Look-ups in named tables: a row name and a column name give one cell, copied from the table.

Table Zun
,Tenu,Luvi,Fop,Vup,Bofe,Kavugo,Sut
Zilalab,95,109,154,66,86,62,89
Mizoger,89,102,184,48,65,36,78
Dez,63,103,229,34,41,4,91
Danod,92,99,170,60,78,54,94
Gume,92,102,168,60,77,51,90
Rovo,85,111,122,96,111,88,109
Ral,87,114,121,93,109,87,103
Tusob,79,114,105,109,115,103,113

Dez, Sut: 91
Dez, Tenu: 63
Danod, Kavugo: 54
Zilalab, Tenu: 95
Rovo, Kavugo: 88
Dez, Luvi: 103
Tusob, Tenu: 79
Zilalab, Bofe: 86
Gume, Luvi: 102
Tusob, Sut: 113
Danod, Luvi: 99
Rovo, Vup: 96
Ral, Kavugo: 87
Which row has the largest Kavugo? Tusob

Rumegaz =
,Rumev,Zupope,Bam,Sureg,Gule,Zin,Zulumo
Gudo,92,130,179,155,101,125,144
Nuv,100,131,179,155,112,123,124
Gegivu,122,131,179,155,101,125,61
Tus,111,131,167,155,101,125,90
Tofite,100,131,181,155,101,125,128
Bot,100,131,179,145,101,126,89
Bomivi,122,146,179,155,101,125,105
Sisaz,100,195,179,155,103,125,115
Kopi,100,106,179,166,101,125,131
Zal,100,131,179,150,116,119,114
Nekog,100,158,179,155,101,125,119
Puvine,100,95,179,157,121,125,106
Lizas,100,131,177,164,101,125,120

What is the Zin of Zal in Rumegaz? 119
What is the Bam of Nuv in Rumegaz? 179
What is the Gule of Lizas in Rumegaz? 101
What is the Zulumo of Puvine in Rumegaz? 106
What is the Zin of Nuv in Rumegaz? 123
What is the Bam of Gegivu in Rumegaz? 179
What is the Zupope of Puvine in Rumegaz? 95
What is the Zupope of Nekog in Rumegaz? 158
What is the Zin of Gegivu in Rumegaz? 125

Molikom =
        Pugiket  Gupor  Gav
Nen          86    244   73
Vivet       112    109  111
Nar          56    153  170
Lino        108    109  114
Sof         113    166  181
Nuge        107    156   36
Fur          42     68   80
Nebop         5     19  111
Pidupi      109    112  113

What is the Pugiket of Lino in Molikom? 108
What is the Gav of Lino in Molikom? 114
What is the Gav of Fur in Molikom? 80
What is the Gupor of Pidupi in Molikom? 112
What is the Pugiket of Vivet in Molikom? 112
What is the Gav of Nuge in Molikom? 36
What is the Pugiket of Nen in Molikom? 86
What is the Pugiket of Pidupi in Molikom? 109
What is the Pugiket of Fur in Molikom? 42
What is the Gupor of Nuge in Molikom? 156
What is the Gav of Pidupi in Molikom? 113
What is the Gav of Vivet in Molikom? 111
What is the Pugiket of Nuge in Molikom? 107
What is the Gav of Nen in Molikom? 73
What is the Gav of Nar in Molikom? 170
What is the Gav of Sof in Molikom? 181

Table Zed
,Datike,Panuv,Pup,Vobasi,Gize,Zepo,Konas
Nedaf,6112,5326,4392,5507,-5833,5077,8273
Maza,4868,4214,1298,3067,-8295,2970,6208
Tana,3726,1407,1012,2808,-6957,3631,3519
Mebitu,-6203,-9718,-6325,-4143,4711,-4651,-9623
Mutebav,2427,2917,-614,-700,-7980,2377,4687
Ved,5900,9085,2722,913,-9109,3885,6387
Fas,1971,829,-1855,1286,5049,3859,-1798
Nufi,-2638,-6115,-8278,-3301,9915,-4172,-8674

What is the Gize of Nufi in Zed?
9915
What is the Datike of Tana in Zed?
3726
What is the Pup of Mutebav in Zed?
-614
What is the Pup of Nufi in Zed?
-8278
What is the Vobasi of Mutebav in Zed?
-700
What is the Datike of Mebitu in Zed?
-6203
What is the Konas of Mutebav in Zed?
4687
What is the Vobasi of Nedaf in Zed?
5507
What is the Konas of Tana in Zed?
3519
What is the Datike of Nufi in Zed?
-2638
What is the Vobasi of Tana in Zed?
2808
What is the Zepo of Tana in Zed?
3631
What is the Panuv of Nedaf in Zed?
5326
What is the Gize of Mebitu in Zed?
4711
What is the Pup of Ved in Zed?
2722
What is the Panuv of Nufi in Zed?
-6115
What is the Panuv of Fas in Zed?
829

Nug.tsv
	Lirozom	Tuzik	Noti	Kek
Tavaf	-4.0	-2.4	-4.0	-3.3
Likeg	5.3	-3.3	4.4	-1.0
Gilegak	0.1	-1.6	0.1	-0.9
Lizeko	-1.0	-1.5	-1.1	-1.3
Bif	-2.0	-1.6	-1.9	-1.7
Vabafun	4.1	-3.4	4.8	-1.0
Kamosi	7.8	-6.4	8.2	-2.1
Daval	-2.0	-1.6	-2.0	-1.8

Noti of Gilegak = 0.1
Noti of Lizeko = -1.1
Kek of Bif = -1.7
Noti of Vabafun = 4.8
Kek of Lizeko = -1.3
Tuzik of Kamosi = -6.4
Noti of Bif = -1.9

Table Resora
,Mepu,Gomizub,Selav
Zup,48.42,30.73,48.64
Kog,46.39,45.34,48.17
Busit,47.66,47.16,47.73
Rok,56.38,60.29,42.42
Mav,57.21,53.97,41.46
Nen,53.46,54.79,44.51
Muf,34.42,29.59,47.54
Lozo,46.30,66.72,44.18
Galunaz,46.42,69.47,45.33
Nusu,47.11,47.06,47.94
Nazaga,49.76,6.68,50.76
Fasare,45.26,92.84,42.52

What is the Gomizub of Rok in Resora? 60.29
What is the Selav of Galunaz in Resora? 45.33
What is the Mepu of Zup in Resora? 48.42
What is the Gomizub of Lozo in Resora? 66.72
What is the Mepu of Lozo in Resora? 46.30
What is the Selav of Nazaga in Resora? 50.76
What is the Selav of Lozo in Resora? 44.18
What is the Selav of Rok in Resora? 42.42
What is the Mepu of Galunaz in Resora? 46.42

Gel.tsv
	Loz	Masikom	Vef	Suf	Dun	Vog	Buluvaz	Lev
Radodi	97	129	131	142	83	152	105	105
Pameri	126	137	131	142	109	143	97	135
Sogiger	101	131	123	132	124	136	121	106
Zurav	215	178	109	3	140	177	145	239
Mugagis	140	146	125	108	139	87	143	127
Zos	128	132	23	153	98	118	122	116

Vef of Mugagis: 125
Buluvaz of Zurav: 145
Vef of Zos: 23
Lev of Mugagis: 127
Masikom of Sogiger: 131
Suf of Pameri: 142
Vef of Zurav: 109
Masikom of Pameri: 137
Vog of Pameri: 143
Lev of Zurav: 239
Loz of Radodi: 97
Dun of Sogiger: 124
Suf of Zurav: 3

Kugag =
          Vesi  Vilufa     Kor    Bova   Tebig     Tup  Zelefo
Nute    55.227  45.946  34.783  16.449  52.379  48.945  30.655
Piz     54.681  46.365  38.616  26.790  52.095  49.400  36.358
Zofisi  54.584  51.620  45.927  49.299  54.655  54.679  43.976
Kibu    53.516  50.536  51.361  31.209  52.152  52.992  52.290
Riv     54.085  47.858  43.844  23.900  51.959  50.911  42.757
Feg     55.098  51.251  43.342  49.257  54.514  52.868  40.887
Daz     53.608  55.575  57.902  79.259  55.602  56.517  59.434

Kor of Daz: 57.902
Vesi of Riv: 54.085
Bova of Zofisi: 49.299
Tebig of Piz: 52.095
Zelefo of Feg: 40.887
Vesi of Zofisi: 54.584
Tebig of Nute: 52.379

